[128 = 0]

[125 128 106 150 187 129 167 127 117 122 138 129  79 129 126 123 127]  [46] > <69>
[126 115 132 152 154 122  76 123 119 110 142 133 124 137 122 135 135]  [42] > <75>
[128 130 119 120  95 129  85 129 117 128 127 128 132 112 137 135 131]  [52] > <66>
[120 113 139 136 136 103  19 133 122 125 127 146 139 134 128 137 129]  [42] > <71>
[127 161 121 125  85 125  92 133 113 135 135 132 136 132 118 136 125]  [52] > <77>
[120 120 126 133 150 114   4 139 111 113 134 133 114 125 125 135 132]  [42] > <71>
[130 141 130 116  80 129 113 130 129 130 126 128 141 122 135  80 133]  [52] > <66>
[119 126 112 135 157 120 103 130 125 116 136 127 105 131 120 132 137]  [46] > <79>
[135 149 124 132 101 115  88 125 110 122 132 122 146 128 132 139 135]  [52] > <66>
[131 131 122 144 186 121 127 100 123 109 133 128 118 132 129 130 114]  [46] > <79>
[121 146 125 127  99 126 103 117 123 126 132 127 142 127 123 137 133]  [52] > <66>
[114 109 131 140 132 125  41 130 118 118 128 137 149 128 128 132 131]  [42] > <75>
[129 132 119 140 150 130 135 127 127 152 128 126  90 125 132 120 130]  [46] > <69>
[126 125 129 143 137 121  77 134 112 111 126 129 149 132 133 142 134]  [42] > <75>
[121 163 115 129  59 124  53 128 125 118 131 136 145 115 133 139 118]  [52] > <66>
[138 111 152 132 116 138  49 132 119 120 120 132 141 131 121 134 132]  [42] > <75>
[118 139 125 151 195 117 123 139 114 119 137 125 130 130 122 134 119]  [46] > <79>
[122 140 120 144 166 113  98 129  94 100 127 129 133 127 129 131 126]  [46] > <69>
[123 130 143 133 157 119  80 129 114 112 134 117 142 130 134 133 134]  [42] > <71>
[125 124 105 139 186 123 131 143 123 125 132 124 108 131 119 124 131]  [46] > <79>
[129 137 128 127 105 132  86 125 116 126 125 130 133 125 129 134 124]  [52] > <77>
[128 114 130 132 130 123  78 128 130 113 134 142 127 125 124 132 129]  [42] > <71>
[111 100 118 129 108 123  11 123 120 115 119 134 137 133 137 122 138]  [42] > <75>
[135 153 142 124  74 139 117 120 113 134 119 131 128 130 129 135 127]  [52] > <77>
[114 120 117 144 171 124  95 137 119 124 132 124 121 127 125 134 126]  [46] > <79>
[121 141 104 134 167 132 155 127 129 125 122 122 100 133 131 122 125]  [46] > <69>
[126 115 151 130 149 121  57 135 120 119 139 129 139 146 196 142 131]  [42] > <75>
[126 156 126 127  86 135 148 120 122 133 132 122 143 125 123 132 123]  [52] > <66>
[128 109 132  99 126 124  48 126 127 128 125 143 137 136 128 131 127]  [42] > <71>
[123 133  96 145 152 142 166 126 124 124 127  88 100 130 137 130 145]  [46] > <69>
[117 146 122 134 153 122 126 135 101 136 131 126 118 128 127 135 133]  [46] > <79>
[122 141 133 123 106 134 116 124 113 137 132 121 136 130 113 136 126]  [52] > <66>
[122 154 108 143 163 126 134 123 132 119 137 127 122 120 130 122 119]  [46] > <69>

[131 150 117 112 126 117 131  94 102 147 138 125 129 148 129 126 133]  [17] > gemev
[139 110 118 110 120 119 189 101 129 125 145 121 143 110 137 107 124]  [11] > mus
[123 146 106  93 133 120 122  93 100 141 143 122 131 125 132 126 143]  [17] > Kif
[119 118 140 115 116 124 145 129 125 113 122 124 118 136 128 135 120]  [7] > bol
[119 112 123 128 112 121 158 108 128 124 135 122 132 111 107 120 126]  [11] > Pazul
[131 157 114 131 123 130 116 105 131 146 142 123 128 138 130 125 137]  [17] > gemev
[132 135 129 127 113 132 173 121 128 128 141 119  89 127 120 140 129]  [7] > bal
[133 119 125 116 115 116 182  99 142 124 150 118 124 104 128 127 121]  [11] > Pazul
[149 139 131 117 103 125 165 128 138 117 146 122 103 135 123 138 123]  [7] > bal
[120 127 124 151 138 131 149 153 111 127 105 136 103 118 126 135 136]  [9] > buz
[127 144 132 116 125 125 133  98 115 141 129 118 121 143 128 120 136]  [17] > rugu
[144 151 121 126 130 127 125 102 121 142 145 123 134 118 134 118 129]  [17] > rugu
[143 134 126 114 110 131 174 132 133 129 141 118  91 164 124 147 126]  [7] > bol
[124 118 126 134 142 133 148 127 114 136 127 131 123 101 138 131 130]  [9] > sudu
[112 155 123 118 129 125 135  89 107 155 140 124 128 131 137 115 137]  [17] > rugu
[112 112 135 121 118 130 165  93 118 129 136 129 117 114 121 124 135]  [11] > Pazul
[115 125 131 135 140 151 140 137 116 135 115 131 100 118 140 137 135]  [9] > sudu
[156 142 130 117 111 124 169 131 138 108 145 123 120 128 130 149 132]  [7] > bal
[145 140 124 115 110 119 169 120 135 126 137 122  98 136 127 131 114]  [7] > bol
[119 134 126 135 142 126 119 127 116 142 115 131 125 116 137 116 135]  [9] > laza
